Below is a small trained network, with its code and all its weights. Each question gives an input and a target symbol and asks what happens when units are switched off, that is, made to give their printed mean instead of their output.

import numpy as np


def w(rows, s, z=0):
    codes = np.array(rows[::2]) - 128.0
    scale = np.full(codes.shape[1], s)
    scale[-1] = z or s
    return codes * scale


def f(y):
    return y / 2 * (1 + np.tanh(0.7978845608 * (y + 0.044715 * y**3)))


def softmax(a):
    e = np.exp(a - a.max(-1, keepdims=True))
    return e / e.sum(-1, keepdims=True)


def log_softmax(a):
    a = a - a.max(-1, keepdims=True)
    return a - np.log(np.exp(a).sum(-1, keepdims=True))


def net(x, mask):
    ids = ['αβζλμξω'.index(c) for c in x.split()]
    T = len(ids)
    res = E[ids] + P[:T]
    u = 0
    for l in range(2):
        q, k, v = (res @ M[l].T for M in (Q, K, V))
        z = softmax(np.where(np.tri(T) > 0, q @ k.T / 2**0.5, -1e9)) @ v
        res = res + np.where(mask[u], z, O[l][:, -1]) @ O[l][:, :-1]
        u += 1
        y = f(res @ A[l][:, :-1].T + A[l][:, -1])
        res = res + np.where(mask[u : u + 12], y, B[l][:, -1]) @ B[l][:, :-1]
        u += 12
    return log_softmax(res[-1] @ U[:, :-1].T + U[:, -1])


Q, K, V, O, A, B = {}, {}, {}, {}, {}, {}
E = w([
[174,124,91,56],'α',
[92,197,99,122],'β',
[156,162,205,52],'ζ',
[136,202,184,148],'λ',
[46,253,43,119],'μ',
[136,170,169,117],'ξ',
[177,133,141,169],'ω',
],0.022)
P = w([
[62,1,176,127],'0',
[106,109,91,132],'1',
[138,97,98,142],'2',
[130,152,107,181],'3',
[152,149,120,162],'4',
[155,174,127,179],'5',
[181,165,132,163],'6',
[190,169,151,166],'7',
[192,194,155,181],'8',
[198,213,163,190],'9',
[206,218,168,190],'10',
[204,240,166,199],'11',
],0.0097)
Q[0] = w([
[220,233,86,96],'0.h0',
[221,245,11,150],'0.h0',
],0.011)
K[0] = w([
[252,180,216,177],'0.h0',
[202,145,156,129],'0.h0',
],0.016)
V[0] = w([
[167,70,57,255],'0.h0',
[166,162,39,45],'0.h0',
],0.008)
O[0] = w([
[156,88,2,192,3],'0.h0',
[74,187,52,18,86],'0.h0',
],0.007,0.0063)
A[0] = w([
[78,115,16,161,69],'0.n0',
[85,174,98,106,123],'0.n1',
[21,128,112,216,77],'0.n2',
[221,66,140,180,107],'0.n3',
[39,2,146,139,136],'0.n4',
[176,209,135,158,101],'0.n5',
[87,151,108,190,164],'0.n6',
[245,130,151,92,94],'0.n7',
[126,173,160,84,150],'0.n8',
[22,203,125,121,254],'0.n9',
[137,71,224,110,54],'0.n10',
[105,164,135,183,179],'0.n11',
],0.0098,0.0033)
B[0] = w([
[98,168,205,113,141],'0.n0',
[114,115,180,120,153],'0.n1',
[93,43,125,71,140],'0.n2',
[103,180,127,149,176],'0.n3',
[74,13,1,65,129],'0.n4',
[105,74,93,68,235],'0.n5',
[191,154,144,148,150],'0.n6',
[98,180,135,148,254],'0.n7',
[134,87,147,62,249],'0.n8',
[178,122,102,131,219],'0.n9',
[138,162,103,210,202],'0.n10',
[164,115,138,105,170],'0.n11',
],0.0072,0.0095)
Q[1] = w([
[166,201,120,158],'1.h0',
[2,5,96,123],'1.h0',
],0.0053)
K[1] = w([
[82,69,64,149],'1.h0',
[249,212,91,111],'1.h0',
],0.011)
V[1] = w([
[202,34,1,95],'1.h0',
[44,84,129,204],'1.h0',
],0.0099)
O[1] = w([
[78,64,154,189,2],'1.h0',
[118,251,130,99,82],'1.h0',
],0.012,0.0042)
A[1] = w([
[61,128,167,46,87],'1.n0',
[169,93,103,94,178],'1.n1',
[59,162,173,131,135],'1.n2',
[158,123,155,157,255],'1.n3',
[115,115,144,107,83],'1.n4',
[82,136,86,138,148],'1.n5',
[136,148,186,143,171],'1.n6',
[124,75,146,151,40],'1.n7',
[59,51,119,180,105],'1.n8',
[132,150,89,177,157],'1.n9',
[100,120,129,8,154],'1.n10',
[85,124,143,101,98],'1.n11',
],0.016,0.0036)
B[1] = w([
[88,99,125,102,201],'1.n0',
[130,180,202,206,172],'1.n1',
[170,152,149,82,162],'1.n2',
[234,109,17,9,157],'1.n3',
[56,82,136,222,138],'1.n4',
[187,148,53,155,130],'1.n5',
[100,133,53,104,182],'1.n6',
[162,171,170,223,164],'1.n7',
[154,169,99,168,187],'1.n8',
[3,58,126,123,145],'1.n9',
[107,96,122,136,253],'1.n10',
[92,26,87,140,140],'1.n11',
],0.0062,0.022)
U = w([
[24,195,254,236,12],'α',
[128,72,197,191,223],'β',
[156,60,246,102,39],'ζ',
[139,157,108,176,197],'λ',
[119,58,100,115,54],'μ',
[190,134,227,160,153],'ξ',
[121,136,87,163,248],'ω',
],0.0087,0.0017)

Each question gives the input, a string of symbols that net reads in full, and the target symbol t.
The units are the heads (2 rows each of Q, K, V and O) and the neurons (one row each of A and B). Each row of codes is followed by its name. A weight is (code - 128) times the scale printed after its matrix; where a second scale follows, it is the last column's (O, A, B and U).
mask holds one flag per unit, layer by layer, with each layer's heads first. A switched-off unit (its flag False) gives its mean, the last column of its rows in O or B, instead of its output. The means were averaged over made-up inputs and are rounded, as every weight is.
A unit's drop is (log p(t) with every unit on - log p(t) with that unit switched off) / (log p(t) with every unit on - log p(t) with every unit switched off).
The circuit of an input: a set's keep is (log p(t) with only the set's units on - log p(t) with every unit switched off) / (log p(t) with every unit on - log p(t) with every unit switched off). Starting from the 12 units with the biggest drops (on a tie, the unit counted first), units are removed one at a time, each time the one whose removal leaves the highest keep (on an exact tie, the one counted first), for as long as the keep stays at least 0.8.
circuit, biggest first: the units of the circuit, biggest drop first
top k neurons: the k neurons with the biggest drops, biggest first
k most important neurons of layer l: the k neurons of layer l with the biggest drops, biggest first
drop when u is switched off: that unit's drop, to one decimal
input ζ λ ξ, target ξ: circuit, biggest first => 1.h0, 0.h0, 1.n1
input λ λ ζ ξ α ζ ζ α ω, target λ: circuit, biggest first => 1.h0, 0.h0
input ζ α λ, target ξ: circuit, biggest first => 1.h0, 0.h0, 1.n1
input ζ α α, target ξ: top 3 neurons => 0.n5, 1.n1, 0.n10
input μ α ζ ζ α λ ω α μ ζ ξ, target ζ: circuit, biggest first => 0.h0, 0.n9, 0.n8, 1.h0
input α α ζ λ, target β: circuit, biggest first => 1.h0
input λ ω α, target λ: circuit, biggest first => 1.h0, 0.n8, 0.n5
input ω ζ ω ω, target α: circuit, biggest first => 1.h0, 0.n4
input ω ω α α α ξ β ζ α, target α: top 4 neurons => 0.n4, 1.n3, 0.n7, 0.n2
input λ α ω ζ λ ζ ω, target λ: circuit, biggest first => 1.h0, 0.h0, 0.n8
input ω α μ, target α: top 2 neurons => 0.n0, 0.n6
input α λ α μ α λ α, target β: circuit, biggest first => 1.h0, 0.n4
input ζ ξ ω α ξ ω ζ α λ α, target ξ: circuit, biggest first => 1.h0, 0.h0, 1.n1
input β α ζ α ξ ζ ω, target ω: top 2 neurons => 1.n3, 0.n8
input α μ α α ω α λ ζ ζ, target β: 3 most important neurons of layer 0 => 0.n9, 0.n10, 0.n4
input ξ α ζ α α α ω, target ω: 2 most important neurons of layer 1 => 1.n9, 1.n1
input β β α ζ ξ ζ ζ ζ α ξ α ζ, target ζ: top 3 neurons => 0.n8, 1.n2, 1.n8
input λ ξ ζ α β μ, target ζ: top neuron => 0.n1
input α ζ ζ ω ζ μ ω λ β ζ, target β: top 3 neurons => 0.n10, 0.n4, 0.n9
input α μ β, target β: most important neuron of layer 0 => 0.n9
input ω ξ ξ ξ β λ α α ξ μ ζ, target α: top 3 neurons => 0.n4, 0.n10, 0.n7
input λ λ ξ, target λ: 2 most important neurons of layer 1 => 1.n6, 1.n1
input ζ α ζ ω β, target ξ: 2 most important neurons of layer 1 => 1.n6, 1.n1
input ω μ α α α β μ α ζ, target α: 4 most important neurons of layer 0 => 0.n4, 0.n10, 0.n7, 0.n9
input α α ζ ξ α ξ ζ α α α ξ, target β: 2 most important neurons of layer 1 => 1.n7, 1.n4
input α β ξ α ζ α λ, target β: drop when 0.n9 is switched off => 0.2
